Below are the code and all the weights of a small trained network. Each question names an input and a class and asks about switching units off, where a switched-off unit gives its printed mean instead of its output.

import numpy as np


def w(rows, s, z=0):
    codes = np.array(rows[::2]) - 128.0
    scale = np.full(codes.shape[1], s)
    scale[-1] = z or s
    return codes * scale


def f(y):
    return np.maximum(y, 0)


def log_softmax(a):
    a = a - a.max(-1, keepdims=True)
    return a - np.log(np.exp(a).sum(-1, keepdims=True))


def net(x, mask):
    res = np.array(x, float).reshape(1, 8) / 4 @ E
    y = f(res @ A[0][:, :-1].T + A[0][:, -1])
    res = res + np.where(mask, y, B[0][:, -1]) @ B[0][:, :-1]
    return log_softmax(res[-1] @ U[:, :-1].T + U[:, -1])


A, B = {}, {}
E = w([
[168,121,135,4,208,133,200],'x0',
[135,127,123,129,131,125,120],'x1',
[43,220,103,131,209,167,97],'x2',
[116,126,140,126,125,126,137],'x3',
[118,127,141,131,128,128,139],'x4',
[143,127,115,135,137,131,120],'x5',
[85,140,67,168,148,21,196],'x6',
[124,129,131,119,123,123,123],'x7',
],0.015)
A[0] = w([
[213,73,170,92,135,80,185,148],'N0',
[215,72,178,104,124,128,203,148],'N1',
[89,161,136,168,122,144,90,110],'N2',
[44,186,125,223,122,163,78,180],'N3',
[113,222,99,49,247,172,152,66],'N4',
[153,120,130,191,30,100,100,203],'N5',
[149,102,210,106,123,254,63,254],'N6',
[187,72,143,177,40,92,127,204],'N7',
],0.0096,0.0074)
B[0] = w([
[124,146,86,83,90,111,145,210],'N0',
[182,134,107,89,128,136,122,208],'N1',
[130,157,105,124,108,145,106,181],'N2',
[106,155,94,159,114,144,95,251],'N3',
[124,84,170,170,155,138,165,220],'N4',
[100,70,156,176,156,144,152,219],'N5',
[187,156,165,132,91,253,73,255],'N6',
[140,70,158,136,153,134,172,222],'N7',
],0.018,0.019)
U = w([
[160,84,250,167,153,165,125,101],'0',
[85,76,144,190,183,66,209,255],'1',
[182,142,109,47,94,157,101,13],'2',
[150,155,35,87,118,4,182,148],'3',
[129,200,105,160,98,161,56,71],'4',
[55,172,10,169,152,82,98,143],'5',
],0.011,0.0025)

Each question gives the input, the list of numbers given to net, and the class t.
The units are the neurons (one row each of A and B). Each row of codes is followed by its name. A weight is (code - 128) times the scale printed after its matrix; where a second scale follows, it is the last column's (A, B and U).
mask holds one flag per neuron, in row order. A switched-off neuron (its flag False) gives its mean, the last column of its row in B, instead of its output. The means were averaged over made-up inputs and are rounded, as every weight is.
A unit's drop is (log p(t) with every unit on - log p(t) with that unit switched off) / (log p(t) with every unit on - log p(t) with every unit switched off).
The circuit of an input: a set's keep is (log p(t) with only the set's units on - log p(t) with every unit switched off) / (log p(t) with every unit on - log p(t) with every unit switched off). Starting from all 8 units, units are removed one at a time, each time the one whose removal leaves the highest keep (on an exact tie, the one counted first), for as long as the keep stays at least 0.8.
circuit, biggest first: the units of the circuit, biggest drop first
most important unit: the unit with the biggest drop
top k neurons: the k neurons with the biggest drops, biggest first
drop of u: that unit's drop, to one decimal
input [0,4,-1,6,6,-8,8,-8], class 1: circuit, biggest first : N6
input [1,2,-7,-4,-8,6,-4,8], class 2: top 2 neurons : N0, N1
input [4,3,0,7,6,0,5,-3], class 3: top 2 neurons : N6, N5
input [1,2,5,-7,6,-6,6,-8], class 1: top 3 neurons : N6, N4, N0
input [-5,8,1,8,-6,0,4,4], class 5: top 3 neurons : N6, N4, N3
input [5,1,1,-4,1,-3,4,2], class 1: top 2 neurons : N6, N4
input [2,0,0,7,6,-6,6,1], class 3: circuit, biggest first : N6, N5
input [-5,2,2,-6,-4,1,8,6], class 5: circuit, biggest first : N6, N3
input [7,8,0,-7,7,-1,-1,-2], class 2: top 2 neurons : N5, N0
input [3,8,8,4,-8,6,6,7], class 1: top 2 neurons : N4, N6
input [-1,-7,8,-3,2,8,4,4], class 5: top 2 neurons : N6, N3
input [-7,-2,-1,1,-6,-1,6,7], class 1: top 2 neurons : N6, N5
input [7,6,2,0,8,3,7,-2], class 1: top 2 neurons : N4, N6
input [3,4,0,-6,-3,-5,-6,5], class 2: most important unit : N5
input [0,8,4,3,-5,5,2,-6], class 5: top 2 neurons : N6, N7
input [-5,1,-4,6,0,1,8,-1], class 1: drop of N6 : 0.4
input [4,-1,-6,-7,0,-6,4,-6], class 3: drop of N6 : 0.5
input [4,-4,-7,7,-4,7,5,-8], class 3: drop of N6 : 0.4
